Below are the code and all the weights of a small trained network. Each question names an input and a target symbol and asks about switching units off, where a switched-off unit gives its printed mean instead of its output.

import numpy as np


def w(rows, s, z=0):
    codes = np.array(rows[::2]) - 128.0
    scale = np.full(codes.shape[1], s)
    scale[-1] = z or s
    return codes * scale


def norm(h):
    return h / np.sqrt((h * h).mean(-1, keepdims=True) + 1e-5)


def softmax(a):
    e = np.exp(a - a.max(-1, keepdims=True))
    return e / e.sum(-1, keepdims=True)


def log_softmax(a):
    a = a - a.max(-1, keepdims=True)
    return a - np.log(np.exp(a).sum(-1, keepdims=True))


def net(x, mask):
    ids = ['γεηλξπσφψω'.index(c) for c in x.split()]
    T = len(ids)
    res = E[ids] + P[:T]
    u = 0
    for l in range(2):
        r = norm(res)
        for j in range(3):
            rows = slice(3 * j, 3 * j + 3)
            q, k, v = (r @ M[l][rows].T for M in (Q, K, V))
            z = softmax(np.where(np.tri(T) > 0, q @ k.T / 3**0.5, -1e9)) @ v
            o = O[l][rows]
            res = res + np.where(mask[u + j], z, o[:, -1]) @ o[:, :-1]
        u += 3
    return log_softmax(norm(res)[-1] @ U[:, :-1].T + U[:, -1])


Q, K, V, O = {}, {}, {}, {}
E = w([
[142,147,80,90,150],'γ',
[166,144,94,115,148],'ε',
[147,183,123,139,113],'η',
[95,203,248,100,137],'λ',
[134,165,137,151,132],'ξ',
[162,132,160,109,124],'π',
[2,177,126,220,97],'σ',
[95,133,170,155,77],'φ',
[76,140,115,94,135],'ψ',
[113,136,96,90,161],'ω',
],0.032)
P = w([
[134,164,210,203,249],'0',
[126,159,195,179,212],'1',
[132,154,185,156,192],'2',
[133,150,178,139,176],'3',
[136,145,176,125,158],'4',
[145,141,171,112,143],'5',
[147,138,158,99,127],'6',
[147,134,148,92,109],'7',
[148,128,141,81,89],'8',
[144,128,128,76,65],'9',
[146,135,98,59,48],'10',
],0.011)
Q[0] = w([
[180,163,195,77,102],'L0H0',
[135,54,169,180,137],'L0H0',
[98,38,124,93,146],'L0H0',
[110,127,92,145,130],'L0H1',
[36,114,124,31,143],'L0H1',
[163,247,79,93,102],'L0H1',
[56,151,136,31,128],'L0H2',
[185,178,120,156,101],'L0H2',
[144,8,93,155,131],'L0H2',
],0.016)
K[0] = w([
[141,65,92,111,84],'L0H0',
[140,144,124,186,170],'L0H0',
[151,164,76,203,198],'L0H0',
[122,161,142,145,153],'L0H1',
[70,121,48,116,128],'L0H1',
[173,148,112,103,82],'L0H1',
[153,122,76,91,2],'L0H2',
[107,187,185,145,130],'L0H2',
[84,99,81,203,209],'L0H2',
],0.016)
V[0] = w([
[79,194,104,66,108],'L0H0',
[136,99,153,103,92],'L0H0',
[169,123,166,143,192],'L0H0',
[182,96,137,101,119],'L0H1',
[155,204,18,108,163],'L0H1',
[94,28,194,64,113],'L0H1',
[165,155,182,187,26],'L0H2',
[39,255,90,95,125],'L0H2',
[4,136,237,77,134],'L0H2',
],0.01)
O[0] = w([
[163,147,215,167,172,157],'L0H0',
[124,106,177,122,58,152],'L0H0',
[73,226,70,86,121,240],'L0H0',
[141,168,89,110,143,160],'L0H1',
[64,106,169,71,126,138],'L0H1',
[191,172,31,65,47,107],'L0H1',
[95,149,2,92,150,255],'L0H2',
[198,230,145,119,153,119],'L0H2',
[71,190,206,21,171,232],'L0H2',
],0.0086,0.0053)
Q[1] = w([
[149,47,106,126,163],'L1H0',
[105,52,167,164,107],'L1H0',
[196,141,119,81,30],'L1H0',
[99,203,117,34,125],'L1H1',
[108,96,139,157,204],'L1H1',
[39,126,116,9,128],'L1H1',
[161,86,171,64,132],'L1H2',
[62,83,128,224,97],'L1H2',
[75,172,107,204,42],'L1H2',
],0.016)
K[1] = w([
[127,188,118,200,147],'L1H0',
[124,171,130,133,195],'L1H0',
[113,34,81,143,131],'L1H0',
[145,144,123,124,61],'L1H1',
[127,156,138,128,196],'L1H1',
[175,164,137,154,69],'L1H1',
[170,148,99,109,87],'L1H2',
[6,70,73,172,150],'L1H2',
[65,62,131,147,183],'L1H2',
],0.021)
V[1] = w([
[175,144,116,219,108],'L1H0',
[50,85,111,133,174],'L1H0',
[192,57,101,81,176],'L1H0',
[141,140,178,134,111],'L1H1',
[233,116,137,129,182],'L1H1',
[102,11,140,62,165],'L1H1',
[115,114,84,161,125],'L1H2',
[51,101,153,121,207],'L1H2',
[110,171,161,164,184],'L1H2',
],0.012)
O[1] = w([
[54,211,123,90,89,2],'L1H0',
[44,117,166,129,173,107],'L1H0',
[197,177,105,10,254,84],'L1H0',
[111,133,101,127,69,134],'L1H1',
[108,175,90,192,160,94],'L1H1',
[22,88,155,145,158,27],'L1H1',
[168,232,156,174,124,59],'L1H2',
[194,124,92,68,71,141],'L1H2',
[156,42,89,96,102,180],'L1H2',
],0.0089,0.0098)
U = w([
[145,126,123,130,168,73],'γ',
[72,96,45,113,190,211],'ε',
[178,188,128,163,152,166],'η',
[149,191,196,97,150,47],'λ',
[132,145,116,137,156,135],'ξ',
[181,138,9,99,136,99],'π',
[74,153,91,134,123,254],'σ',
[155,67,129,152,81,96],'φ',
[188,70,159,191,175,115],'ψ',
[147,127,144,122,185,66],'ω',
],0.013,0.0038)

Each question gives the input, a string of symbols that net reads in full, and the target symbol t.
The units are the heads (3 rows each of Q, K, V and O). Each row of codes is followed by its name. A weight is (code - 128) times the scale printed after its matrix; where a second scale follows, it is the last column's (O and U).
mask holds one flag per head, layer by layer. A switched-off head (its flag False) gives its mean, the last column of its rows in O, instead of its output. The means were averaged over made-up inputs and are rounded, as every weight is.
A unit's drop is (log p(t) with every unit on - log p(t) with that unit switched off) / (log p(t) with every unit on - log p(t) with every unit switched off).
The circuit of an input: a set's keep is (log p(t) with only the set's units on - log p(t) with every unit switched off) / (log p(t) with every unit on - log p(t) with every unit switched off). Starting from all 6 units, units are removed one at a time, each time the one whose removal leaves the highest keep (on an exact tie, the one counted first), for as long as the keep stays at least 0.8.
circuit, biggest first: the units of the circuit, biggest drop first
heads that matter: for each layer, one digit per head in row order, 1 if its drop is at least 0.15 and else 0, layers parted by /
drop of u: that unit's drop, to one decimal
input η π ψ π π ε η ψ γ γ, target ψ: circuit, biggest first -> [L0H0; L0H2]
input π η λ π ψ η, target ψ: heads that matter -> 100 / 100
input η π π γ ψ, target ψ: heads that matter -> 001 / 000
input φ π λ ε φ φ π ω ω ε ω, target ψ: circuit, biggest first -> [L0H2; L0H0]
input λ ψ π ξ, target π: heads that matter -> 010 / 001
input π π π ψ π, target ψ: circuit, biggest first -> [L1H0; L0H1; L1H2]
input ψ π π, target π: circuit, biggest first -> [L0H1; L0H0]
input π η π φ η ω λ η, target λ: circuit, biggest first -> [L0H1]
input ε ψ η π σ λ ε ψ, target φ: heads that matter -> 001 / 000
input ψ π γ, target ε: heads that matter -> 011 / 000
input ψ π ε π π π ψ ψ ω, target λ: heads that matter -> 011 / 000
input ω ε π φ ψ π, target φ: heads that matter -> 011 / 100
input π ψ φ π ψ ψ, target λ: heads that matter -> 111 / 000
input σ η ψ γ γ, target ψ: circuit, biggest first -> [L0H2; L0H0]
input ω ψ ψ ψ, target λ: circuit, biggest first -> [L0H2]
input π η ω σ ω ψ ω η ψ π, target η: heads that matter -> 111 / 111
input γ η π, target π: heads that matter -> 000 / 000
input η π π π ω η ψ ω π φ η, target φ: circuit, biggest first -> [L1H0; L0H0]
input ψ η π π π ω ξ ψ ψ η, target ψ: drop of L1H0 -> 0.0
input π π η φ ε, target φ: drop of L0H2 -> 0.0
